Each row is followed by the grade that its hidden value falls in (each part has its own value, ranges and names):
[-476  225    3 -278  361  321 -431 -283   98 -165 -105  -91  160  222
  256  207   55  348 -150  120  231 -350   86   20  -58   58  289   38
 -240   65  -90  447  147  174 -180  436   64 -221 -125  241 -302  581
   36 -296  215  -47 -301 -137 -123  221]
H
[-325 -158   10 -224  140  117  -65 -407  376   84  -81  -71  159  162
   66  348  281   92  198   33  223 -467  -29 -117   34   64  109  -73
  249  298  -78 -170 -367 -143  204  389  141 -156  211   -2  189  -12
 -421 -187 -241 -157 -366  101  248 -152]
B
[ -61  396  110  -21 -165   30  -57  115   94 -177 -252  576   18  -19
    1 -435  243  -38 -433  -62 -305  245  -51   34  142 -304 -133 -196
 -275   74 -145   47 -123   68  -33 -419  -33 -280   27 -334   52  255
 -143  156 -107  161  217   41 -149  -77]
E
[ 437  117  274   37 -242 -157  341  257 -436   46 -320  -43 -304  -77
 -295 -222   74 -425 -237  271 -325  102  -99  336    2 -250 -352  134
  219 -195 -151  307 -430  223  242   77  -55  -56  167 -109   89  342
  107  547 -195  -63  154   14  477 -383]
V
[ 405  285  184   34 -212 -103  241  197 -398    5 -485  312 -449  109
 -241 -201  109 -468 -255  430 -355  273 -118  423  -90 -246 -341  119
  357 -176 -303  412 -657  538  254   15 -121   21   80 -111  259  226
  120  623 -128 -106  -67  121  301 -272]
R
[ 428  133  320   15 -205 -124  331  122 -428   88 -356   99 -339  -42
 -227 -239  115 -498 -297  308 -315  139 -167  382  -85 -247 -324   18
  320 -191 -209  330 -505  394  238   37 -105 -109  108  -36  218  273
  118  526 -166  -70   92   59  426 -361]
C
[ -42  191   94   -1 -243  -33   81  148  116 -147  -56  316   90 -132
  -52 -476  259   78 -298 -179 -269  104   18 -129  250 -344 -149  -86
 -371  127    4  -78   35 -195  -79 -344   18 -270  147 -425 -128  337
 -149   63 -225  160  361   22  -61 -168]
F
[  -2  326   10  -30 -202  -62  -28  212   49 -192 -242  369  -10  -72
 -118 -357  224  -70 -366   23 -393  160    5  -74  190 -317 -165   13
 -313   97  -92   78 -143 -145  -13 -228   73 -314  176 -346   -4  413
 -255  132 -169  -18  244   80    4 -129]
E
[ 175 -496 -202   21 -152  236 -301  -50 -344  -47  232   21  150 -292
   46  156 -371  -62  118  332  321  221 -281  106  -77  267  153 -560
 -183 -177  196  253  -41   78  -66  150  242 -328  208  381  150  159
   40 -394  -29  288 -141   12 -302 -137]
H
[ 142 -386 -179   28 -214  161 -216  178 -351  -96  179 -141   81 -211
  -24  238 -421  -23  155  264  287  268 -209   49 -107  384   77 -313
 -279 -263  150  246  -54  -13   13  123  322 -163  282  293  105  194
   73 -266  -48  188 -127  -13 -227  -82]
G
[  48  187    8   41 -253  -68    8  143  139 -150  -87  381  104 -163
  -11 -427  313   49 -282 -153 -307  124   -7 -123  384 -392 -141 -132
 -267  204  -43  -99  -12 -173   -4 -281  -56 -267  133 -416 -104  268
 -198  107 -277  161  323   53  -93 -174]
F
[  30  256  -50   -1 -262 -137   50  177  146 -182 -135  460   67 -175
 -165 -387  280  -31 -241  -62 -346  212  -29 -111  277 -402 -243  -11
 -312  205  -49  -22  -90 -116 -123 -272    9 -235  274 -392  -58  336
 -187   91 -175   59  376   94  -89 -224]
C
[  15  331  154 -242  247  134 -334   64 -139 -178 -381 -300 -166  312
  581  101  -57  235 -534  411 -124 -202  -84 -225  120    4  101 -113
 -161  135 -267  347  348  -92 -137  611 -283 -483 -461  339 -336  506
  -79  392  135 -200 -242 -186   29  324]
C
[-309 -246  106 -228  -39   23  -22 -234  378  138  110 -312  281   35
   45  364  250  190  261 -122  240 -483   53 -250  116   11   69    3
  157  379 -109 -288 -335 -256  235  564   40  -78  311   -2   48  -59
 -407 -179 -306 -150 -226   20  331 -242]
D
[-163 -295 -101 -131 -279  325  380   37  379 -157  534  372   16  240
 -545  119 -222  187  389  467  436 -455  -68  -20  -61 -350   89  130
  130   48  165 -346 -292  299 -491   62  146  269   97 -115 -128  -38
 -221   74  142  104 -202 -152  258 -539]
V
[ 267 -164   94  211 -423   53  252 -116  -35 -127  365  353 -329  159
  360 -116   86   27  -92  117  -14  137 -495 -233 -253   -2  -87   11
  386 -223 -599 -221  -79  794 -138    9 -340 -167  108  225  228   10
  228  342 -157 -232  -70  165 -246   92]
G
[ -68  265   13   -7 -178  -31  -16   94  118 -205 -141  429  122 -165
 -138 -390  222  -17 -254  -74 -305  147  -40  -21  142 -337 -227  -81
 -346  106  -32   20  -44 -135 -130 -291   85 -336  264 -323  -21  405
 -216   10 -141   93  345   67  -80 -186]
E
[ 102 -442 -201   -2 -277  153 -299   82 -343  -66  220   48  195 -359
  -69  176 -404  -44  171  300  328  343 -283  103 -197  246   32 -508
 -253 -122  122  197 -123   96 -134  166  176 -277  345  343  161   96
   59 -362   -5  291  -11  -43 -266 -212]
R
[-239 -242  137 -156  217  214 -101 -564  372  129   34   76  257  117
  210  241  308   67   91  -17  252 -504 -137   -9   52   25  142 -350
  340  264  -88 -234 -248  -40  181  316   56 -283   68  119  245 -120
 -387 -182 -198   32 -338   79  184 -188]
B
[-156 -121   50 -376  204  -50  -68  -99   77  238   37 -116   66   41
 -132  136  110   22 -288 -434  499   32 -123 -245  405  437  363  -20
 -431  -63  -35 -108 -250   32  -24 -341  280  385  363 -219 -149 -162
  567 -175  267  310   83 -117 -259  -29]
H
[ 219 -576 -184   10 -139  169 -183   15 -294    5  277 -173  186 -314
  -11  183 -339  -22  178  217  359  116 -215   28  105  284  155 -482
 -229 -137  317  151   31 -143   -6  139  307 -209  234  269   28  130
   51 -362  -90  329  -79  -23 -201 -206]
V
[ 371 -166  200  302 -387  100  365 -146 -106 -127  247  212 -424  215
  479 -240   90   28 -106   71  -78   53 -503 -166 -186   16 -147  -78
  490 -341 -546 -268   17  632   26 -119 -335 -227  -10  122  221   31
  193  522 -337 -170 -101  167 -174  146]
F
[-404  149 -266 -291 -109   96 -224 -412 -184 -192 -391 -285  -48 -356
  134  -12   19  217 -108  -86  509 -113 -377   12   76 -161  361 -417
  -56   11  -46  184  158  398 -277 -169 -453 -314   11 -113 -472  547
  456 -292 -192  142  274 -498 -245  187]
E
[-134  -87  133 -369  191 -129  -68    2   56  253   35 -272  124  -21
  -63  143  129   58 -371 -593  480   51 -123 -303  481  484  341  -13
 -517  -59  -76 -155 -128  -67   30 -338  223  392  357 -221 -232 -167
  632 -111  245  338  208 -194 -228   -1]
G
[  12  326  -21  -20 -102  -29   20  -20  155 -140 -255  584  -42  -19
   22 -454  374  -24 -337  -58 -309  202  -12  -42  335 -368 -101 -125
 -214  179  -35   96  -86   58  -48 -405  -16 -205   35 -414  -34  311
  -84   82 -172  122  184  147 -240  -68]
C
[ -78  202   28   31 -152   62  -69  -33  104 -179  -84  631  172 -194
  -80 -493  269   -2 -298  -68 -240  164  -79   91  118 -403 -152 -283
 -280  128   -6   19  -30   22 -178 -382    3 -391  130 -312   12  313
 -159  -58 -125  273  340   38 -158 -222]
B
[ -87 -281   51 -122  247   74  138 -485  375  116   -8 -238   72  197
  120  315  316   12  235  -10  116 -592  -65 -184  193  141   33   36
  321  160   18 -196 -213 -330  293  357  322 -159  274   17  187   99
 -425 -106 -317 -251 -377  255  272 -131]
C
[-155 -265 -121 -107 -245  358  194  146  280 -168  478  539   76  228
 -647  206 -295   84  306  585  431 -340 -102  147 -167 -279   96   57
  134   10   91 -283 -474  367 -456   95  196  251   88  -37   23 -167
 -266  101  260  195 -237 -204  311 -621]
K
[  34  254  -31   48 -242 -103   71  276  111 -218 -143  317   44 -116
 -137 -394  229   32 -211 -104 -373  185   50 -126  295 -294 -259   70
 -403  104   18   -5   -6 -296  -30 -312  139 -208  263 -455 -100  407
 -214  121 -238   63  333  107  -69 -157]
V
[  92  248  -59   76  -98   -1   83  -29  169 -200 -226  491  -19  -59
    4 -453  347  -19 -245  -46 -338   63  -49  -15  406 -399 -152 -140
 -138  121   48    4   21 -120   -5 -415   43 -281   48 -439  -60  372
 -210  134 -287  128  205  140 -145 -114]
G
[ 214 -528  -84   65  -95  265 -164  -56 -296  -16  252 -180  193 -280
   56   61 -322   35  152  163  355    3 -208  137  154  189  150 -569
 -143 -193  313  114   91 -137   33   67  232 -241  105  210  -38  140
   44 -262 -153  438  -84  -88 -175 -193]
D
[ -81  207  -54  -38 -156  -52   13   39  169 -130 -196  577   21  -61
  -41 -412  333   37 -243  -30 -245  257   -7 -116  189 -295 -151 -149
 -311  270   19    2 -112  -85 -139 -357   33 -243  118 -428   15  214
 -161  -10 -181  151  238  128 -197 -154]
K
[ 333 -221  203  266 -403   93  359 -190  -44  -63  327  267 -374  207
  461 -238  132   62  -51   37  -16   67 -456 -197 -151  -22 -116  -90
  494 -239 -537 -296  -69  689    4  -72 -367 -145   10  108  215  -71
  216  447 -322 -127 -122  185 -221   92]
D
[ -17 -125   58 -259  284  -39 -149  -26   -3  182   25 -237  116   16
 -107  187   60  -34 -325 -425  373  -40 -142 -172  469  507  302   14
 -416 -192  -55  -73 -167 -151  109 -254  394  279  396 -134 -125  -60
  459  -87  236  282   74  -97 -173  -14]
H
[-173 -234  143 -143   86   95   79 -327  351  124   14 -296  151  146
  121  237  289  133  204  -87  149 -577   36 -177  230   10   67  -36
  266  250  -21 -265 -262 -339  337  396  136 -122  169  -83   67    6
 -444  -50 -389 -122 -316   94  338 -183]
D
[  64  242   54   52 -193  -41   69   78  123 -141 -144  482   45 -114
  -24 -485  346  -20 -325 -135 -334  144  -23  -29  335 -395 -158 -136
 -220  135  -31  -26  -32  -62   -2 -393  -22 -253   85 -423  -49  295
 -143  131 -244  174  301   89 -104 -167]
V
[ 210   -5   74   91  239 -216  230 -388  439  -27   25  229  280  -17
  145  173  313  150  542 -149   42  -50 -257  127  214 -141 -793   15
  322  367 -227 -149  138  125 -246  440 -209  161  530  198  -63  -61
  160  359   42  107  150  212 -199 -321]
V
[-124  -55   57 -353  152 -178  -68   75  -36  199  -80 -364   36  -25
 -167  185   56  -18 -295 -488  374  113 -118 -300  347  557  217  134
 -545 -141  -92  -72 -234 -184   68 -282  354  333  547 -231 -143  -31
  541 -103  196  170  194 -108 -167   17]
H
[ 117 -453 -182   23  -91  309 -277  -83 -309  -53  191  110  133 -193
    2  155 -369  -52  169  365  355  189 -231  217 -128  273  150 -546
 -139 -209  235  287 -104  130  -44   88  303 -248  152  332  183  128
   29 -376   -8  338 -238   23 -283 -148]
R
[-160 -280   15 -137  161   81   26 -397  341   68   44 -268  152  117
   67  348  255   30  219   30   92 -586  -45 -212  105  110   52   56
  231  179  -13 -177 -229 -371  253  470  321 -267  336   73  183  175
 -524 -201 -305 -303 -332  211  323 -154]
E
[-299  137 -336 -223  -71   80 -247 -374 -247 -213 -450 -244 -104 -335
  129  -18   30  201 -116  -28  472  -85 -402   58  145 -147  334 -400
   -1   -8  -59  194  147  379 -253 -175 -457 -291  -18 -155 -477  514
  487 -183 -203  183  263 -491 -246  180]
B
[  85  346  139 -166  321  151 -299  152 -171 -260 -457 -485 -218  375
  583  140 -147  234 -514  403 -186 -284  -99 -233  178  147   39  -37
 -199  -34 -212  307  459 -377  -35  538  -97 -513 -422  294 -344  598
 -172  516   70 -242 -271 -175   95  398]
C
[  37 -178 -343 -219 -183    5  -71  -41  123   10   67   97  -83   27
 -156  252  162   26   42  377  182 -242   -8 -222  422 -299  363  101
  191  354  -29   61 -416  266  -21  433 -117   87   26  -73 -172  122
 -109  -79 -108 -153 -265  -22  100 -230]
G
[ 209 -439 -146  121  -23  356 -302 -113 -359 -103  150   40  126 -187
   99  154 -398  -82  118  328  315  117 -328  291  -88  332  129 -617
  -46 -354  183  244   -1   70   52   31  312 -344  110  380  211  155
    4 -256  -59  362 -244   -1 -264  -82]
R
[ -11 -511 -104  -94 -121  173 -274  -60 -304   65  166  -22  220 -315
   35  192 -309    3  113  185  482  298 -263   76 -183  379  159 -654
 -278  -39  230  166  -86   34 -105   81  195 -241  190  304  156  -50
  147 -461   -2  419  -43 -101 -263 -196]
K
[ 126  310   55   52   31  165 -283  154 -200 -144 -312  282 -177  224
  126  110   43  -90 -470  130   53   52 -270  297  164   83  205 -135
  251 -263 -495  116 -335  552  270 -107 -198   45 -265   -2   68  -51
  209  526   45  180 -215 -245   12   80]
K
[  -4  155   84   39 -188  -15   76   70   98 -146 -120  280  109 -177
   13 -508  260   65 -256 -211 -270  109  -10  -83  294 -303 -183 -213
 -359  103   89  -70  108 -305  -24 -413   61 -340  142 -433 -103  351
 -177   32 -307  226  360   53 -111 -145]
F
[-120  262  228 -234  253  175 -396   67 -156 -176 -360 -330  -35  250
  578  149 -128  289 -507  337   -1 -194 -163 -165  -82  132   59 -272
 -203  115 -285  211  366 -182 -174  577 -280 -570 -424  382 -255  359
 -108  352  148  -65 -160 -308   95  265]
K
[ 399 -251   61  326 -294  109  214 -194 -170 -165  242  223 -406  165
  472 -155   50  -34 -148  160  -90   58 -600 -196 -223  141  -95 -103
  453 -392 -544 -239   32  531  -15  -70 -203 -388   75  222  305   89
  130  409 -289 -224 -110  207 -209  180]
B
[ -20  287   -8    7  -92   32   15  -75  174 -191 -224  553   -6  -28
   30 -443  305    6 -287  -39 -269  111  -97  -17  246 -359 -148 -191
 -169  126  -55  -10  -25   -1 -107 -398  -21 -311   70 -364  -11  311
 -161  109 -177  132  202  105 -198  -80]
H
[ 168 -484 -268   85  -87  287 -352  -27 -381  -82  151   35  106 -227
   66  209 -360  -38  117  331  373  213 -284  186  -40  368  241 -568
 -123 -252  212  264  -64   76   43   48  294 -263   95  305  162  100
   67 -353  -80  362 -228  -37 -301  -81]
K
[-450  180   62 -257  334  278 -277 -252  177 -126  -57 -202  180  225
  262  151  123  436  -67  -12  246 -434  160  -34   91    0  243   82
 -232  129   -5  324  229   37 -132  395   35 -104 -152   98 -423  529
   54 -220  108   22 -243 -161  -63  165]
F
[ 422 -297   73  321 -384  132  370 -198  -45 -121  405  293 -427  223
  440 -235  119   43  -71  116  -33  -21 -495 -246  -47  -31  -12  -38
  511 -314 -468 -307   18  659  -25 -124 -277 -178  -24   97  179   22
  186  422 -324 -166 -156  218 -239  120]
F
[ 141 -505  -80  -19 -208  192 -172   94 -295    9  224 -169  176 -271
   12  159 -392   17  141  171  407  177 -221   45   21  310  133 -563
 -251 -151  254   70  -12 -117   14   50  224 -172  180  223   55    6
   62 -261  -96  399  -71 -106 -184 -188]
F
[   8  196  -26   49   67   30   24 -123  135 -162 -252  472    4  -19
   92 -449  368   44 -281  -42 -278   69  -49  -20  290 -262 -138 -198
 -216  148   99   61  103 -193  -88 -385  105 -352  -16 -384  -52  357
 -155   41 -213  189  197  127 -179  -77]
K
[ 145  204  -43   76   39   73   99 -158  148 -154 -232  517 -105   47
   89 -494  378  -52 -314  -20 -324   12  -46   -8  467 -326  -43 -173
 -101   46  110   73   42  -95   38 -498  143 -277  -61 -433  -33  387
 -161  104 -265  145   74  217 -217  -33]
C
[  41  239   35   32 -175  -48   88   78  141 -135 -163  377   11  -73
   16 -514  352   81 -264 -168 -316  121   56 -101  421 -396 -160  -83
 -267  181   17  -20    2 -164   -1 -363  -22 -189   76 -506 -160  318
 -118  137 -291  178  273   96 -153 -121]
D
[ -25  330  167 -219  276  217 -411   62 -182 -220 -385 -304 -163  343
  632   98 -154  260 -576  387  -72 -183 -144 -199   42  131  136 -200
 -214    4 -295  315  388 -121 -133  503 -224 -541 -467  367 -288  485
  -68  390  163 -138 -273 -217  -38  408]
H
[  34 -413 -145  -73 -227  178 -260    8 -278    1  185   12  196 -314
    3  199 -342   -3  159  216  443  295 -236  112  -99  245  154 -578
 -222  -65  180  208 -107  177  -74  103  115 -158  190  304   95   26
  146 -395  -18  363  -78 -101 -292 -176]
G
[  59  247  167 -141  353  228 -390  -65 -168 -222 -359 -323 -106  287
  682   67 -100  250 -534  378 -103 -304 -205 -152  102   78   73 -277
  -99   16 -260  255  496 -211 -133  550 -241 -656 -462  401 -293  509
 -128  412  102 -104 -229 -198    9  357]
R
[ 224 -515 -221   -8 -278  126 -170  214 -325  -14  253 -236   59 -228
  -27  167 -390   61  183  237  337  218 -127 -105  175  278  171 -337
 -290 -114  244  128  -88 -151   26  158  248  -54  226  135  -57   74
   81 -235 -138  274 -127  -39 -242 -145]
D
